Below are the code and all the weights of a small trained network. Each question names an input and a class and asks about switching units off, where a switched-off unit gives its printed mean instead of its output.

import numpy as np


def w(rows, s, z=0):
    codes = np.array(rows[::2]) - 128.0
    scale = np.full(codes.shape[1], s)
    scale[-1] = z or s
    return codes * scale


def norm(h):
    return h / np.sqrt((h * h).mean(-1, keepdims=True) + 1e-5)


def f(y):
    return np.maximum(y, 0)


def log_softmax(a):
    a = a - a.max(-1, keepdims=True)
    return a - np.log(np.exp(a).sum(-1, keepdims=True))


def net(x, mask):
    res = np.array(x, float).reshape(1, 6) / 4 @ E
    u = 0
    for l in range(2):
        y = f(norm(res) @ A[l][:, :-1].T + A[l][:, -1])
        res = res + np.where(mask[u : u + 12], y, B[l][:, -1]) @ B[l][:, :-1]
        u += 12
    return log_softmax(norm(res)[-1] @ U[:, :-1].T + U[:, -1])


A, B = {}, {}
E = w([
[175,2,57,106,126,71],'x0',
[166,177,118,95,79,133],'x1',
[126,89,154,99,172,116],'x2',
[58,113,207,96,133,77],'x3',
[104,169,39,28,75,174],'x4',
[140,118,73,86,249,61],'x5',
],0.0086)
A[0] = w([
[210,73,126,124,167,95,90],'L0N0',
[124,94,58,145,145,167,46],'L0N1',
[92,63,93,6,101,32,2],'L0N2',
[121,119,47,106,154,139,133],'L0N3',
[123,194,75,36,188,116,84],'L0N4',
[126,86,91,83,165,91,126],'L0N5',
[184,77,49,154,162,157,57],'L0N6',
[74,122,69,178,171,154,152],'L0N7',
[120,79,151,194,242,22,9],'L0N8',
[67,27,190,95,188,135,52],'L0N9',
[175,85,60,136,165,132,31],'L0N10',
[115,77,27,169,154,169,55],'L0N11',
],0.013,0.0057)
B[0] = w([
[45,60,112,152,131,168,216],'L0N0',
[200,123,106,146,95,145,166],'L0N1',
[21,196,89,161,99,2,235],'L0N2',
[207,153,108,111,130,104,215],'L0N3',
[105,135,73,128,181,183,238],'L0N4',
[142,148,190,178,89,131,225],'L0N5',
[163,66,56,86,64,143,211],'L0N6',
[193,162,100,144,118,143,184],'L0N7',
[173,108,180,221,251,82,254],'L0N8',
[159,140,203,21,122,95,209],'L0N9',
[156,101,169,69,78,156,194],'L0N10',
[214,121,80,121,70,121,193],'L0N11',
],0.022,0.0072)
A[1] = w([
[111,109,166,28,130,147,5],'L1N0',
[119,69,173,93,117,121,75],'L1N1',
[116,199,177,221,51,218,47],'L1N2',
[164,96,198,86,184,79,70],'L1N3',
[100,192,52,86,230,224,10],'L1N4',
[70,2,130,150,135,178,50],'L1N5',
[63,159,104,106,97,101,110],'L1N6',
[74,90,170,79,131,115,24],'L1N7',
[97,80,76,142,130,155,142],'L1N8',
[162,99,144,167,204,106,61],'L1N9',
[155,96,144,154,211,72,9],'L1N10',
[128,168,181,117,105,102,175],'L1N11',
],0.018,0.0021)
B[1] = w([
[153,79,153,75,133,164,147],'L1N0',
[112,137,177,76,196,128,165],'L1N1',
[32,152,136,121,63,224,254],'L1N2',
[140,62,103,164,173,185,235],'L1N3',
[220,252,191,120,225,108,242],'L1N4',
[106,119,229,47,132,11,171],'L1N5',
[78,138,108,162,176,85,192],'L1N6',
[191,114,60,98,148,158,160],'L1N7',
[165,182,205,110,65,114,168],'L1N8',
[128,102,159,221,97,144,232],'L1N9',
[96,108,137,221,102,182,243],'L1N10',
[103,134,57,82,131,146,196],'L1N11',
],0.026,0.0093)
U = w([
[52,188,80,163,138,15,127],'0',
[138,52,187,254,180,143,232],'1',
[204,244,146,125,228,133,125],'2',
[148,80,145,58,201,201,2],'3',
[25,175,134,110,100,216,158],'4',
[138,77,218,86,111,48,22],'5',
[234,120,67,119,55,103,198],'6',
],0.016,0.0036)

Each question gives the input, the list of numbers given to net, and the class t.
The units are the neurons (one row each of A and B). Each row of codes is followed by its name. A weight is (code - 128) times the scale printed after its matrix; where a second scale follows, it is the last column's (A, B and U).
mask holds one flag per neuron, layer by layer. A switched-off neuron (its flag False) gives its mean, the last column of its row in B, instead of its output. The means were averaged over made-up inputs and are rounded, as every weight is.
A unit's drop is (log p(t) with every unit on - log p(t) with that unit switched off) / (log p(t) with every unit on - log p(t) with every unit switched off).
The circuit of an input: a set's keep is (log p(t) with only the set's units on - log p(t) with every unit switched off) / (log p(t) with every unit on - log p(t) with every unit switched off). Starting from the 12 units with the biggest drops (on a tie, the unit counted first), units are removed one at a time, each time the one whose removal leaves the highest keep (on an exact tie, the one counted first), for as long as the keep stays at least 0.8.
circuit, biggest first: the units of the circuit, biggest drop first
most important unit: the unit with the biggest drop
top k neurons: the k neurons with the biggest drops, biggest first
k most important neurons of layer l: the k neurons of layer l with the biggest drops, biggest first
drop of u: that unit's drop, to one decimal
input [0,4,6,3,1,0], class 0: top neuron	(L0N2)
input [-1,-7,-1,2,7,0], class 2: circuit, biggest first	(L0N4; L1N4)
input [-7,7,8,6,-8,-5], class 3: circuit, biggest first	(L0N8; L0N2; L0N5; L1N0)
input [-7,8,8,-8,-5,-4], class 4: top 2 neurons	(L0N8; L0N4)
input [-4,2,0,-5,7,-5], class 2: top 4 neurons	(L1N4; L0N5; L0N2; L0N10)
input [8,7,6,2,-5,-3], class 5: top 3 neurons	(L0N0; L1N5; L0N3)
input [6,-1,6,5,-2,-6], class 3: circuit, biggest first	(L0N9; L1N7)
input [-3,0,3,7,3,-5], class 3: top 2 neurons	(L0N2; L0N5)
input [6,7,0,3,-1,-7], class 0: top 3 neurons	(L0N8; L0N5; L1N6)
input [3,-5,-6,2,5,-6], class 4: top 3 neurons	(L0N8; L0N2; L0N0)
input [-5,1,4,6,2,-2], class 3: top 2 neurons	(L0N8; L0N2)
input [3,-8,-1,0,4,-7], class 6: top 2 neurons	(L0N5; L0N11)
input [7,8,-6,-7,-7,-3], class 5: top 2 neurons	(L1N5; L0N0)
input [-5,-4,7,0,-3,-4], class 3: most important unit	L0N9
input [-7,-6,2,1,-2,-3], class 4: top 3 neurons	(L0N8; L1N2; L0N4)
input [-3,-4,-3,-2,3,-3], class 4: 2 most important neurons of layer 0	(L0N4; L0N8)
input [7,-1,-1,-5,-2,5], class 6: 2 most important neurons of layer 0	(L0N6; L0N11)
input [2,7,-5,-3,-8,-2], class 5: top 4 neurons	(L1N5; L0N8; L0N5; L0N2)
input [-8,-6,4,7,-4,-5], class 3: 2 most important neurons of layer 0	(L0N8; L0N9)
input [7,5,5,2,0,-7], class 0: most important unit	L0N2
input [-6,-5,0,1,-3,-5], class 4: drop of L0N8	0.3
input [-7,-7,2,-5,3,-7], class 4: drop of L1N2	1.6
input [3,2,7,3,0,-6], class 3: drop of L0N9	0.6
